Below is a small trained network, with its code and all its weights. Each question gives an input and a class and asks what happens when units are switched off, that is, made to give their printed mean instead of their output.

import numpy as np


def w(rows, s, z=0):
    codes = np.array(rows[::2]) - 128.0
    scale = np.full(codes.shape[1], s)
    scale[-1] = z or s
    return codes * scale


def f(y):
    return np.maximum(y, 0)


def log_softmax(a):
    a = a - a.max(-1, keepdims=True)
    return a - np.log(np.exp(a).sum(-1, keepdims=True))


def net(x, mask):
    res = np.array(x, float).reshape(1, 5) / 4 @ E
    y = f(res @ A[0][:, :-1].T + A[0][:, -1])
    res = res + np.where(mask, y, B[0][:, -1]) @ B[0][:, :-1]
    return log_softmax(res[-1] @ U[:, :-1].T + U[:, -1])


A, B = {}, {}
E = w([
[113,111,14,184,195],'x0',
[222,140,116,85,185],'x1',
[93,134,63,75,72],'x2',
[38,171,124,78,190],'x3',
[104,1,136,169,100],'x4',
],0.0063)
A[0] = w([
[118,75,147,101,135,68],'N0',
[137,116,154,123,100,55],'N1',
[106,108,132,149,121,93],'N2',
[157,146,146,144,179,188],'N3',
[125,163,50,168,250,223],'N4',
[144,254,91,129,81,167],'N5',
[121,138,104,115,80,62],'N6',
[55,115,12,57,127,141],'N7',
[174,114,141,150,111,122],'N8',
[141,130,97,172,116,128],'N9',
[172,129,159,158,144,107],'N10',
[14,97,133,189,104,161],'N11',
[155,91,138,117,88,131],'N12',
[71,178,152,104,140,253],'N13',
[151,51,99,181,83,162],'N14',
[87,148,160,73,114,108],'N15',
[178,192,158,41,146,113],'N16',
],0.017,0.0025)
B[0] = w([
[180,176,137,147,122,149],'N0',
[174,152,145,110,138,147],'N1',
[124,124,133,163,106,151],'N2',
[102,158,97,150,146,170],'N3',
[216,118,100,141,254,249],'N4',
[142,219,71,125,84,216],'N5',
[104,137,90,146,145,153],'N6',
[156,167,2,104,107,238],'N7',
[168,145,102,123,126,159],'N8',
[161,116,166,139,137,160],'N9',
[141,169,102,139,140,158],'N10',
[54,149,151,215,57,230],'N11',
[170,107,108,99,112,162],'N12',
[62,162,153,137,146,205],'N13',
[221,64,156,149,112,203],'N14',
[136,186,207,120,157,182],'N15',
[15,122,129,158,90,210],'N16',
],0.033,0.012)
U = w([
[162,50,170,159,64,84],'0',
[85,3,155,48,181,5],'1',
[137,89,63,66,91,89],'2',
[44,127,249,120,80,86],'3',
[105,189,77,163,125,193],'4',
[248,87,115,80,192,137],'5',
[99,86,182,143,229,134],'6',
],0.0063,0.0027)

Each question gives the input, the list of numbers given to net, and the class t.
The units are the neurons (one row each of A and B). Each row of codes is followed by its name. A weight is (code - 128) times the scale printed after its matrix; where a second scale follows, it is the last column's (A, B and U).
mask holds one flag per neuron, in row order. A switched-off neuron (its flag False) gives its mean, the last column of its row in B, instead of its output. The means were averaged over made-up inputs and are rounded, as every weight is.
A unit's drop is (log p(t) with every unit on - log p(t) with that unit switched off) / (log p(t) with every unit on - log p(t) with every unit switched off).
The circuit of an input: a set's keep is (log p(t) with only the set's units on - log p(t) with every unit switched off) / (log p(t) with every unit on - log p(t) with every unit switched off). Starting from the 12 units with the biggest drops (on a tie, the unit counted first), units are removed one at a time, each time the one whose removal leaves the highest keep (on an exact tie, the one counted first), for as long as the keep stays at least 0.8.
circuit, biggest first: the units of the circuit, biggest drop first
top k neurons: the k neurons with the biggest drops, biggest first
drop of u: that unit's drop, to one decimal
input [3,3,-3,-3,-5], class 5: top 4 neurons : N11, N4, N13, N7
input [6,3,7,4,4], class 5: circuit, biggest first : N4
input [-7,2,0,-1,-3], class 3: circuit, biggest first : N7, N4
input [-7,-3,-8,-1,3], class 0: top 2 neurons : N4, N7
input [-7,-3,3,-1,-6], class 3: top 4 neurons : N7, N4, N16, N15
input [3,-6,-6,0,-2], class 6: circuit, biggest first : N7, N5
input [-7,-1,5,-2,-7], class 3: top 3 neurons : N7, N4, N16
input [8,-7,5,-6,1], class 0: top 2 neurons : N14, N11
input [5,5,4,-1,-4], class 5: top 3 neurons : N4, N11, N13
input [-3,6,3,-5,0], class 2: top 2 neurons : N4, N11
input [1,8,-3,2,-1], class 6: top 2 neurons : N7, N16
input [-1,-6,-6,-8,-1], class 0: drop of N7 : 0.2
input [3,-7,-7,-2,8], class 0: drop of N14 : 0.1
input [8,4,-7,0,-5], class 5: circuit, biggest first : N4
input [-1,-1,-2,-7,8], class 0: drop of N4 : 0.7
